Here is a tiny trained network, its code and every weight. The questions are about switching its units off for an input and a target symbol, where a switched-off unit gives its printed mean instead of its output.

import numpy as np


def w(rows, s, z=0):
    codes = np.array(rows[::2]) - 128.0
    scale = np.full(codes.shape[1], s)
    scale[-1] = z or s
    return codes * scale


def f(y):
    return np.maximum(y, 0)


def softmax(a):
    e = np.exp(a - a.max(-1, keepdims=True))
    return e / e.sum(-1, keepdims=True)


def log_softmax(a):
    a = a - a.max(-1, keepdims=True)
    return a - np.log(np.exp(a).sum(-1, keepdims=True))


def net(x, mask):
    ids = ['ΛΣΨαβγεθξπ'.index(c) for c in x.split()]
    T = len(ids)
    res = E[ids] + P[:T]
    r = res
    for j in range(3):
        rows = slice(3 * j, 3 * j + 3)
        q, k, v = (r @ M[0][rows].T for M in (Q, K, V))
        z = softmax(np.where(np.tri(T) > 0, q @ k.T / 3**0.5, -1e9)) @ v
        o = O[0][rows]
        res = res + np.where(mask[j], z, o[:, -1]) @ o[:, :-1]
    y = f(res @ A[0][:, :-1].T + A[0][:, -1])
    res = res + np.where(mask[3:19], y, B[0][:, -1]) @ B[0][:, :-1]
    return log_softmax(res[-1] @ U[:, :-1].T + U[:, -1])


Q, K, V, O, A, B = {}, {}, {}, {}, {}, {}
E = w([
[131,94,131,91,129,113,66,66,248,81,78],'Λ',
[1,140,124,73,97,220,189,120,101,68,140],'Σ',
[139,120,158,88,211,132,115,192,155,44,148],'Ψ',
[143,113,68,43,110,72,155,43,145,59,128],'α',
[121,134,76,70,37,151,43,76,134,103,64],'β',
[115,159,9,190,88,153,95,150,149,98,139],'γ',
[127,195,97,23,130,134,196,152,135,168,161],'ε',
[109,182,163,131,198,190,162,151,188,156,80],'θ',
[242,75,106,74,84,207,156,82,103,127,108],'ξ',
[142,148,132,138,163,109,95,126,61,147,53],'π',
],0.02)
P = w([
[10,22,110,114,142,160,107,144,117,72,161],'0',
[30,83,88,118,155,170,90,129,116,82,161],'1',
[65,86,74,118,167,181,93,121,139,92,162],'2',
[70,114,90,116,160,165,92,150,137,89,143],'3',
[87,119,73,98,160,149,139,137,160,109,124],'4',
[102,115,86,105,138,150,130,184,135,113,108],'5',
[136,146,115,114,150,150,104,175,141,105,124],'6',
[170,147,110,101,161,141,120,159,169,122,120],'7',
[131,169,115,102,146,106,165,203,163,142,60],'8',
[170,181,129,104,138,110,159,201,157,140,66],'9',
[210,177,154,104,125,112,142,226,142,137,68],'10',
[236,195,148,107,133,104,143,212,172,148,76],'11',
[225,197,132,128,150,142,133,133,183,165,140],'12',
],0.012)
Q[0] = w([
[92,162,133,198,134,60,182,120,101,242,167],'h1',
[100,129,135,169,131,91,121,126,141,114,96],'h1',
[158,80,195,159,118,116,155,92,66,210,204],'h1',
[135,191,44,52,127,192,118,197,169,1,37],'h2',
[122,175,114,91,154,144,149,123,119,170,123],'h2',
[156,57,191,128,91,97,126,162,63,158,158],'h2',
[92,78,187,174,148,130,137,65,104,222,103],'h3',
[147,194,80,98,132,190,77,126,185,98,112],'h3',
[112,119,101,68,158,136,70,118,161,130,97],'h3',
],0.0097)
K[0] = w([
[65,98,136,89,180,132,84,70,110,95,139],'h1',
[128,176,132,120,154,78,123,102,130,118,144],'h1',
[10,55,99,95,129,170,115,116,117,38,150],'h1',
[251,207,142,130,117,40,137,171,152,173,51],'h2',
[176,124,112,173,117,104,112,86,123,99,124],'h2',
[27,117,129,120,160,142,162,76,126,108,121],'h2',
[71,93,101,115,119,111,104,122,111,110,167],'h3',
[204,161,121,137,101,117,117,165,113,171,89],'h3',
[174,151,125,150,130,145,118,174,110,172,119],'h3',
],0.012)
V[0] = w([
[114,110,176,43,152,180,87,109,163,133,104],'h1',
[149,200,125,195,64,184,168,78,113,78,33],'h1',
[165,99,156,253,192,202,206,158,179,145,118],'h1',
[87,156,143,79,63,233,159,139,227,52,159],'h2',
[134,130,139,96,106,94,117,134,161,45,69],'h2',
[162,68,65,119,193,211,111,49,95,67,143],'h2',
[239,62,127,84,105,81,158,161,68,106,178],'h3',
[155,106,129,84,216,122,109,170,136,97,168],'h3',
[105,77,192,141,173,157,103,184,193,133,72],'h3',
],0.0064)
O[0] = w([
[147,110,187,46,179,216,55,35,107,158,146,136],'h1',
[52,42,118,174,78,170,141,111,95,150,87,238],'h1',
[120,133,177,189,118,121,159,177,128,169,123,82],'h1',
[152,198,212,131,35,110,209,158,125,95,134,104],'h2',
[58,86,105,176,87,65,81,134,150,77,123,248],'h2',
[210,115,160,168,87,85,171,192,119,163,18,236],'h2',
[142,103,107,129,91,167,121,138,85,1,37,3],'h3',
[69,158,92,148,159,118,130,138,129,130,157,165],'h3',
[165,52,184,112,117,111,169,175,104,190,164,150],'h3',
],0.007,0.0036)
A[0] = w([
[100,173,150,214,115,53,152,92,89,155,102,97],'n1',
[89,127,141,103,173,120,132,137,101,215,45,155],'n2',
[142,130,150,178,198,161,130,111,147,180,116,3],'n3',
[90,136,166,129,136,117,88,146,194,104,31,130],'n4',
[207,132,94,130,153,78,75,149,121,179,98,200],'n5',
[188,220,206,169,144,57,112,79,31,123,123,129],'n6',
[126,161,94,151,85,201,198,73,100,177,121,94],'n7',
[166,9,37,118,77,75,165,84,42,13,209,202],'n8',
[109,19,86,98,103,167,167,164,209,112,106,134],'n9',
[181,109,123,99,80,27,128,111,103,101,146,85],'n10',
[142,59,87,106,194,10,204,74,67,81,192,116],'n11',
[155,142,102,146,96,189,129,42,155,143,191,106],'n12',
[160,73,144,25,155,136,166,194,151,189,147,138],'n13',
[115,203,129,145,89,131,56,100,191,102,156,183],'n14',
[124,89,190,203,113,16,113,116,103,123,95,118],'n15',
[124,159,95,120,2,94,54,52,95,185,93,97],'n16',
],0.0069,0.003)
B[0] = w([
[129,174,157,97,236,220,49,98,181,3,22,155],'n1',
[182,122,102,89,121,194,121,84,152,100,187,211],'n2',
[140,86,115,139,79,42,102,166,147,69,188,158],'n3',
[247,127,117,182,66,145,169,74,122,191,186,227],'n4',
[40,77,138,196,215,162,178,63,149,103,107,227],'n5',
[47,68,61,94,202,190,159,87,121,144,135,133],'n6',
[137,150,159,96,86,107,113,167,66,121,211,167],'n7',
[107,191,144,126,134,127,163,131,156,216,10,206],'n8',
[168,119,211,226,209,108,129,61,39,65,210,255],'n9',
[45,220,141,88,108,118,183,162,48,192,91,152],'n10',
[114,197,225,111,142,165,158,172,187,182,14,147],'n11',
[182,157,139,169,84,96,152,201,127,84,56,156],'n12',
[153,160,48,165,104,119,27,89,80,107,81,183],'n13',
[72,150,13,120,130,18,144,166,121,191,187,238],'n14',
[100,134,22,168,146,184,101,103,140,84,194,154],'n15',
[44,17,212,92,171,114,143,227,197,124,128,229],'n16',
],0.0054,0.0075)
U = w([
[120,203,201,199,69,25,89,11,107,112,195,106],'Λ',
[41,171,184,159,95,141,186,75,95,105,212,21],'Σ',
[124,171,225,153,185,48,102,192,105,72,173,26],'Ψ',
[84,214,197,168,132,52,149,91,110,166,126,5],'α',
[86,64,161,77,75,114,151,174,208,126,158,69],'β',
[65,149,128,233,112,25,221,179,92,147,180,216],'γ',
[152,181,84,53,94,82,157,125,117,117,196,92],'ε',
[131,212,227,181,96,166,101,154,164,254,201,153],'θ',
[166,167,159,170,45,153,130,110,110,120,124,110],'ξ',
[85,138,124,155,180,156,115,79,131,161,142,222],'π',
],0.0052,0.0023)

Each question gives the input, a string of symbols that net reads in full, and the target symbol t.
The units are the heads (3 rows each of Q, K, V and O) and the neurons (one row each of A and B). Each row of codes is followed by its name. A weight is (code - 128) times the scale printed after its matrix; where a second scale follows, it is the last column's (O, A, B and U).
mask holds one flag per unit, heads first, then neurons. A switched-off unit (its flag False) gives its mean, the last column of its rows in O or B, instead of its output. The means were averaged over made-up inputs and are rounded, as every weight is.
A unit's drop is (log p(t) with every unit on - log p(t) with that unit switched off) / (log p(t) with every unit on - log p(t) with every unit switched off).
The circuit of an input: a set's keep is (log p(t) with only the set's units on - log p(t) with every unit switched off) / (log p(t) with every unit on - log p(t) with every unit switched off). Starting from the 12 units with the biggest drops (on a tie, the unit counted first), units are removed one at a time, each time the one whose removal leaves the highest keep (on an exact tie, the one counted first), for as long as the keep stays at least 0.8.
circuit, biggest first: the units of the circuit, biggest drop first
most important unit: the unit with the biggest drop
k most important neurons: the k neurons with the biggest drops, biggest first
heads that matter: for each layer, one digit per head in row order, 1 if its drop is at least 0.15 and else 0, layers parted by /
drop of u: that unit's drop, to one decimal
input ε θ γ γ γ ε γ γ Ψ γ α, target γ: circuit, biggest first : h1
input γ Λ β β Ψ ε Λ, target ε: circuit, biggest first : h1, h2, n14, n5
input Λ γ γ Λ π ε Λ π β ε γ, target ε: circuit, biggest first : h2, h1, n9
input γ θ γ, target θ: circuit, biggest first : h3, h1
input γ ξ Ψ, target ξ: heads that matter : 011
input π γ β ξ γ, target ξ: heads that matter : 011
input γ ε γ ε θ γ ξ γ, target ξ: circuit, biggest first : h3, h2
input β π Λ γ γ γ γ ξ, target ξ: circuit, biggest first : h3, h2
input Σ γ γ γ γ Σ α, target γ: heads that matter : 110
input ξ β π γ γ γ γ Λ γ ε γ Ψ α, target α: circuit, biggest first : n8, n11, n10
input ε π Ψ γ γ ε π γ π Ψ π, target π: heads that matter : 000
input β γ Λ γ Λ, target γ: circuit, biggest first : h2, h1
input γ β π π Ψ π γ ξ ε, target ξ: circuit, biggest first : h2, h3, n14, n13
input β γ γ Ψ, target γ: circuit, biggest first : h1, h2
input π γ β π β γ β π γ γ ε α β, target ε: 2 most important neurons : n14, n5
input γ β β π γ γ ε ε γ, target ε: most important unit : h1
input Ψ α Λ γ ξ θ, target ξ: heads that matter : 010
input ε Λ ξ, target ξ: circuit, biggest first : h2, h3
input ε π γ β β, target β: 2 most important neurons : n16, n13
input β ε Ψ π π γ β Ψ π Λ, target Λ: 3 most important neurons : n9, n4, n16
input Σ θ Ψ, target θ: most important unit : h3
input Λ Σ Λ β Λ γ γ Ψ γ γ Ψ, target γ: drop of h1 : 0.9
input π γ Σ γ γ Λ Σ γ θ β, target θ: drop of h3 : 0.5
input Ψ π γ ε π β γ π γ, target π: drop of h2 : 1.1
input γ Λ γ β, target γ: drop of h1 : 0.3
